5	0	20	39	-1 value 5

-6	27	-35	-36
0	28	-39	-33
-39	26	-16	-49
value -6

-24	7	9	26	10	30
-25	-18	-26	-5	-21	4
-4	-44	18	12	-5	7
value -24

-23	4	-36	-51 value -23

40	4	-1	-36	21	37	0 value 40

-46	-29	-32	41	38	-31	49 value -46

-19	-30	-13	8	-44
-23	-1	-19	37	-4
value -19

-26	-28	23	22	-22	31	-34
-33	22	8	18	3	13	15
-39	20	-2	-22	25	-10	7
value -26

14	-43	13	21	-9 value 14
---
356,614,637,537,454,459,660
391,563,213,285,446,845,340
306,635,275,545,527,270,450
-> 527

3,42,50,10,92,2,11
39,36,36,45,12,31,40
36,88,87,68,51,82,76
-> 51

134,109,194,93
50,87,81,108
157,74,191,79
-> 74

185,136,72,80,112,170,193
185,142,72,70,116,178,200
177,170,71,60,116,183,188
-> 116

879,233,308,-1,173
-113,91,473,160,-810
-121,-29,139,523,-721
-> 139

47,9,19,4,29,-16
20,14,9,15,29,48
10,30,27,-29,32,19
-> -29
---
[[-11 -12 -16  42  -8]
 [ -5   4 -17  34   0]
 [ -1   8   4  50 -12]] ⇒ -16

[[  2   4  -3   6  -2  -4   0]
 [ 10  -2  14  41 -11 -33  -6]
 [  3  -4   1  20 -22 -11 -22]] ⇒ -3

[[-12  44 -18  27   3   0]
 [ -3  42 -19  -8  24  11]
 [-14 -42  17  19 -23 -13]] ⇒ -18

[[ 23  26 -20 -12]
 [-28 -33  33  16]
 [-37 -44  40   7]] ⇒ -20

[[-20 -20  12  12  24  23  25]
 [  1  19 -29  27 -36 -37 -36]
 [-40  12 -17 -38  -8 -14  -6]] ⇒ 12

[[-11   3  -4  -4]
 [ 12 -13  37  26]
 [ 37 -36  40  40]] ⇒ -4

[[-21  10  16  22 -25   3]
 [ -7  11  17 -14   0  16]
 [ 26  -7 -10 -42  36   7]] ⇒ 16

[[-40  23 -36   4]
 [-35  21 -32  26]
 [ 36 -19  34  25]] ⇒ -36
---
792,323,410,286,207,343,159
725,616,261,471,353,617,276
-> 343

-11,-49,27,0,-35,-35 -> -35

-7,-29,-2,34,38,24 -> 38

596,736,56,32,829,327,611 -> 327

4,0,6,7,7,7 -> 7

389,348,-731,-456
616,196,-665,-432
-> -731

466,213,766,179
521,99,766,191
521,99,766,189
-> 766

56,41,17,26,10,69
4,56,74,75,58,64
-> 10

246,496,686,760,903 -> 760

0,4,9,1 -> 9
---
[[ 329 -332 -155  140  431  123 -886]
 [ 426 -166 -570  482   92  575 -480]] result: 329

[[ 176  435 -264   62 -120]
 [-430  605 -636 -738 -742]] result: 176

[[-156 -288 -825 -156 -845]
 [ 527   86 -118 -241 -506]] result: -156

[[416 180 144  96 419 587]
 [129 409 183 434 851 588]] result: 416

[[-549 -489 -440  602]
 [-617  838  972 -802]] result: -549

[[-431  256 -534  215  329  387  158]
 [  41  225  138 -172  -80   50  718]] result: -431

[[ 21 180 132 223 131]
 [ 68 173  17 129  12]] result: 21
---
array([[48, 44, 86, 28, 39, 51, 68],
       [75, 59, 46, 66, 28, 67, 20],
       [55, 57, 55, 48, 69, 15, 63]])
68

array([[ 87,  60, 239, 100],
       [ 95,  57, 241, 105],
       [152, 186,  63, 144]])
100

array([[ 17,  35, -14, -10, -21],
       [ 27, -29, -20,   3,  -5],
       [-23,   1, -17, -16, -30]])
-21

array([[-26,  -9, -15,  12,  19,  24,  26],
       [-29,  13,  16,  24,  -4, -10, -11],
       [-45,  18, -39, -47,  23,  18,  15]])
26

array([[4, 3, 7, 2, 9, 1],
       [8, 8, 5, 7, 2, 7],
       [2, 6, 4, 2, 9, 0]])
1

array([[6273, 3173, 4897, 7787],
       [4354, 3911, 3063, 6676],
       [7708, 2682, 7203, 7359]])
7787

array([[5, 4, 0, 2],
       [2, 3, 5, 7],
       [6, 4, 3, 4]])
2

array([[1, 5, 4, 7],
       [1, 1, 2, 7],
       [3, 4, 5, 6]])
7

array([[6, 6, 5, 4],
       [7, 8, 5, 2],
       [5, 5, 5, 5]])
4

array([[425, 275, 313, 738, 267],
       [524, 425, 275, 313, 738],
       [659, 302, 961, 627,  58]])
267
---
array([4629, 5709, 2141, 8664, 6327, 4688, 4358]) gives 8664, 6327

array([[ 72, 188, 129, 165,  41,  68],
       [ 28,  86, 196,  48,  94, 116]]) gives 196, 188

array([[ 151, -608,   71,  345, -333,  168],
       [ 769,  -19, -393,  -16,  298,   58]]) gives 769, 345

array([[811, 800, 795, 658, 108,  91, 820],
       [470, 486, 532, 230, 542, 584, 411],
       [175, 169, 139, 519, 964, 930, 233]]) gives 964, 930

array([[227, 760, 292, 694, 741, 203, 170],
       [ 45, 905,  98, 886, 145, 752, 851],
       [ 50, 826, 106, 816,  99, 913, 888]]) gives 913, 905

array([[4188, 3822, 3679, 3985, 3358],
       [1109, 2824, 6149, 1886, 8853],
       [1266, 2714, 6029, 1857, 7934]]) gives 8853, 7934
---
[[-50  -7   8 -25   4  -9]
 [-23   6 -21  22 -25 -12]] → 22

[[-14  14   7  13  -6]
 [-37  31  14  30 -16]] → 14

[[ -1  41   7   6   4   6 -11]
 [-21  13  11   8   6   4  16]] → 6

[[  1 -52  17  22  43]
 [  0   6  -9 -11 -33]] → -9

[[ 47  18  32 -24 -50 -13]
 [-29 -11  33  34  28 -47]] → 34

[[ -7 -26   0   9  11  12 -34]
 [-39  -7   8  31 -18 -14 -13]] → -18

[[10  4  1 -9  0 -1 49]
 [12  7 -2 -6 -3 -4 46]] → -3

[[  5  12 -16   3  -9   4]
 [ 10 -26  10 -25  -5 -46]] → -25

[[-48 -49  22  27]
 [ -6   1   3   8]] → 1

[[ -7 -16  28   6  -9  -3 -23]
 [ 28  11  -8 -32   9  43  17]] → 9
